Below are the code and all the weights of a small trained network. Each question names an input and a class and asks about switching units off, where a switched-off unit gives its printed mean instead of its output.

import numpy as np


def w(rows, s, z=0):
    codes = np.array(rows[::2]) - 128.0
    scale = np.full(codes.shape[1], s)
    scale[-1] = z or s
    return codes * scale


def f(y):
    return y / 2 * (1 + np.tanh(0.7978845608 * (y + 0.044715 * y**3)))


def log_softmax(a):
    a = a - a.max(-1, keepdims=True)
    return a - np.log(np.exp(a).sum(-1, keepdims=True))


def net(x, mask):
    res = np.array(x, float).reshape(1, 2) / 4 @ E
    y = f(res @ A[0][:, :-1].T + A[0][:, -1])
    res = res + np.where(mask, y, B[0][:, -1]) @ B[0][:, :-1]
    return log_softmax(res[-1] @ U[:, :-1].T + U[:, -1])


A, B = {}, {}
E = w([
[122,247,166,255,173,148,170,181],'x0',
[87,236,76,9,144,123,141,68],'x1',
],0.008)
A[0] = w([
[143,236,82,64,113,111,99,87,83],'N0',
[160,228,123,201,130,135,119,152,76],'N1',
[149,50,117,80,139,128,125,120,87],'N2',
[123,166,149,55,128,153,150,136,121],'N3',
[130,189,138,63,133,108,135,101,82],'N4',
[140,12,101,41,118,104,113,104,85],'N5',
[137,232,123,235,120,112,120,131,84],'N6',
[155,2,134,232,110,132,114,144,71],'N7',
[143,124,130,131,128,123,120,117,248],'N8',
],0.017,0.016)
B[0] = w([
[146,93,101,169,155,52,119,162,217],'N0',
[87,102,170,140,181,176,124,72,204],'N1',
[117,55,175,123,155,135,124,85,181],'N2',
[121,122,117,172,164,126,95,163,178],'N3',
[142,110,134,195,190,102,109,127,179],'N4',
[78,108,177,85,143,160,158,63,242],'N5',
[106,72,160,55,119,117,155,78,222],'N6',
[137,116,90,204,206,50,96,167,247],'N7',
[179,227,89,79,4,197,140,178,253],'N8',
],0.029,0.015)
U = w([
[72,77,193,101,114,159,174,48,56],'0',
[184,115,79,214,157,24,92,142,30],'1',
[182,206,88,108,10,176,149,130,254],'2',
],0.013,0.0046)

Each question gives the input, the list of numbers given to net, and the class t.
The units are the neurons (one row each of A and B). Each row of codes is followed by its name. A weight is (code - 128) times the scale printed after its matrix; where a second scale follows, it is the last column's (A, B and U).
mask holds one flag per neuron, in row order. A switched-off neuron (its flag False) gives its mean, the last column of its row in B, instead of its output. The means were averaged over made-up inputs and are rounded, as every weight is.
A unit's drop is (log p(t) with every unit on - log p(t) with that unit switched off) / (log p(t) with every unit on - log p(t) with every unit switched off).
most important unit: the unit with the biggest drop
k most important neurons: the k neurons with the biggest drops, biggest first
drop of u: that unit's drop, to one decimal
input [-1,2], class 2: most important unit : N7
input [3,-1], class 2: 2 most important neurons : (N5; N2)
input [-7,-8], class 1: 3 most important neurons : (N7; N6; N1)
input [5,-5], class 0: 3 most important neurons : (N6; N1; N0)
input [-6,7], class 1: 2 most important neurons : (N0; N4)
input [-4,5], class 1: 2 most important neurons : (N0; N6)
input [2,4], class 1: 2 most important neurons : (N0; N5)
input [-1,-3], class 2: 2 most important neurons : (N0; N4)
input [1,3], class 2: drop of N7 : 1.4
input [-5,8], class 1: drop of N0 : 1.3
input [-3,1], class 2: drop of N1 : 0.2
input [-3,0], class 2: drop of N6 : 0.2
